Below is a small trained network, with its code and all its weights. Each question gives an input and a target symbol and asks what happens when units are switched off, that is, made to give their printed mean instead of their output.

import numpy as np


def w(rows, s, z=0):
    codes = np.array(rows[::2]) - 128.0
    scale = np.full(codes.shape[1], s)
    scale[-1] = z or s
    return codes * scale


def f(y):
    return y / 2 * (1 + np.tanh(0.7978845608 * (y + 0.044715 * y**3)))


def softmax(a):
    e = np.exp(a - a.max(-1, keepdims=True))
    return e / e.sum(-1, keepdims=True)


def log_softmax(a):
    a = a - a.max(-1, keepdims=True)
    return a - np.log(np.exp(a).sum(-1, keepdims=True))


def net(x, mask):
    ids = ['αβγδεηθλμξπτ'.index(c) for c in x.split()]
    T = len(ids)
    res = E[ids] + P[:T]
    r = res
    for j in range(3):
        rows = slice(4 * j, 4 * j + 4)
        q, k, v = (r @ M[0][rows].T for M in (Q, K, V))
        z = softmax(np.where(np.tri(T) > 0, q @ k.T / 4**0.5, -1e9)) @ v
        o = O[0][rows]
        res = res + np.where(mask[j], z, o[:, -1]) @ o[:, :-1]
    y = f(res @ A[0][:, :-1].T + A[0][:, -1])
    res = res + np.where(mask[3:19], y, B[0][:, -1]) @ B[0][:, :-1]
    return log_softmax(res[-1] @ U[:, :-1].T + U[:, -1])


Q, K, V, O, A, B = {}, {}, {}, {}, {}, {}
E = w([
[85,137,46],'α',
[102,151,82],'β',
[124,204,65],'γ',
[147,137,228],'δ',
[124,240,52],'ε',
[24,110,254],'η',
[163,92,145],'θ',
[143,31,157],'λ',
[124,172,86],'μ',
[150,182,93],'ξ',
[147,89,132],'π',
[146,57,148],'τ',
],0.018)
P = w([
[160,3,63],'0',
[113,116,105],'1',
[112,132,118],'2',
[108,144,118],'3',
[110,146,125],'4',
[114,156,136],'5',
[108,154,131],'6',
[105,158,140],'7',
[98,162,131],'8',
],0.013)
Q[0] = w([
[107,76,113],'h0',
[119,192,133],'h0',
[120,139,137],'h0',
[134,92,174],'h0',
[247,22,63],'h1',
[199,41,126],'h1',
[60,179,91],'h1',
[153,26,154],'h1',
[27,97,128],'h2',
[225,222,82],'h2',
[189,126,123],'h2',
[68,170,151],'h2',
],0.012)
K[0] = w([
[90,155,165],'h0',
[251,120,89],'h0',
[191,98,161],'h0',
[143,136,235],'h0',
[213,146,59],'h1',
[211,153,38],'h1',
[126,179,182],'h1',
[134,186,71],'h1',
[62,80,33],'h2',
[138,129,115],'h2',
[152,99,161],'h2',
[234,91,92],'h2',
],0.012)
V[0] = w([
[174,132,83],'h0',
[146,138,60],'h0',
[107,63,116],'h0',
[85,69,84],'h0',
[38,136,212],'h1',
[107,87,44],'h1',
[223,114,191],'h1',
[83,30,101],'h1',
[137,148,230],'h2',
[28,137,101],'h2',
[180,149,33],'h2',
[112,4,92],'h2',
],0.012)
O[0] = w([
[159,9,170,128],'h0',
[118,48,159,125],'h0',
[143,172,111,178],'h0',
[97,117,87,176],'h0',
[96,188,97,255],'h1',
[131,23,132,89],'h1',
[253,175,87,151],'h1',
[72,77,171,206],'h1',
[40,172,99,72],'h2',
[114,242,180,122],'h2',
[204,101,167,153],'h2',
[185,150,153,242],'h2',
],0.0068,0.006)
A[0] = w([
[119,83,147,58],'n0',
[112,27,123,225],'n1',
[81,123,167,232],'n2',
[159,100,131,51],'n3',
[45,161,60,164],'n4',
[106,153,173,119],'n5',
[193,176,134,125],'n6',
[136,113,45,70],'n7',
[176,107,182,197],'n8',
[123,94,144,185],'n9',
[168,72,135,68],'n10',
[114,116,154,254],'n11',
[183,70,248,162],'n12',
[126,78,42,191],'n13',
[124,135,207,138],'n14',
[192,136,116,54],'n15',
],0.014,0.0054)
B[0] = w([
[45,157,157,160],'n0',
[213,163,138,234],'n1',
[158,150,108,177],'n2',
[74,153,158,150],'n3',
[157,36,158,212],'n4',
[118,83,140,163],'n5',
[144,86,117,192],'n6',
[76,2,201,136],'n7',
[84,142,83,193],'n8',
[123,145,106,166],'n9',
[85,211,175,186],'n10',
[225,225,79,170],'n11',
[117,104,95,246],'n12',
[94,78,59,164],'n13',
[132,30,38,164],'n14',
[77,73,148,148],'n15',
],0.0066,0.014)
U = w([
[218,43,4,189],'α',
[217,215,110,244],'β',
[182,97,155,13],'γ',
[89,113,139,165],'δ',
[130,132,92,2],'ε',
[130,75,160,168],'η',
[172,93,166,62],'θ',
[213,67,208,37],'λ',
[156,120,131,45],'μ',
[174,97,143,14],'ξ',
[162,105,157,74],'π',
[164,102,152,36],'τ',
],0.012,0.005)

Each question gives the input, a string of symbols that net reads in full, and the target symbol t.
The units are the heads (4 rows each of Q, K, V and O) and the neurons (one row each of A and B). Each row of codes is followed by its name. A weight is (code - 128) times the scale printed after its matrix; where a second scale follows, it is the last column's (O, A, B and U).
mask holds one flag per unit, heads first, then neurons. A switched-off unit (its flag False) gives its mean, the last column of its rows in O or B, instead of its output. The means were averaged over made-up inputs and are rounded, as every weight is.
A unit's drop is (log p(t) with every unit on - log p(t) with that unit switched off) / (log p(t) with every unit on - log p(t) with every unit switched off).
The circuit of an input: a set's keep is (log p(t) with only the set's units on - log p(t) with every unit switched off) / (log p(t) with every unit on - log p(t) with every unit switched off). Starting from the 12 units with the biggest drops (on a tie, the unit counted first), units are removed one at a time, each time the one whose removal leaves the highest keep (on an exact tie, the one counted first), for as long as the keep stays at least 0.8.
circuit, biggest first: the units of the circuit, biggest drop first
unit that matters most: the unit with the biggest drop
k most important neurons: the k neurons with the biggest drops, biggest first
which heads matter: for each layer, one digit per head in row order, 1 if its drop is at least 0.15 and else 0, layers parted by /
drop of u: that unit's drop, to one decimal
input π λ δ β μ π δ ξ, target α: circuit, biggest first -> n10
input ε θ η δ δ α μ η, target β: circuit, biggest first -> h1, h0
input π β δ α μ μ ξ θ γ, target α: 2 most important neurons -> n6, n10
input β β θ δ δ δ β δ ξ, target α: circuit, biggest first -> n4, h2
input δ δ θ θ π δ τ ε, target α: 3 most important neurons -> n4, n6, n10
input δ η β δ θ β τ δ ε, target δ: circuit, biggest first -> h1, n1, n11
input δ ξ δ δ δ α ε, target α: 3 most important neurons -> n4, n10, n6
input β ξ δ β τ ξ β β η, target β: circuit, biggest first -> h1, h2
input ε ε δ, target α: circuit, biggest first -> n14, n10
input δ τ μ β θ μ δ π τ, target β: circuit, biggest first -> n4, h0
input β δ μ β δ β δ, target β: which heads matter -> 011
input δ π δ δ η δ π δ ε, target δ: which heads matter -> 011
input β δ δ λ γ, target α: which heads matter -> 110
input δ μ δ, target β: unit that matters most -> h2
input δ θ π β π ε δ π, target β: drop of n15 -> 0.2
input π λ δ, target α: drop of n14 -> 0.3
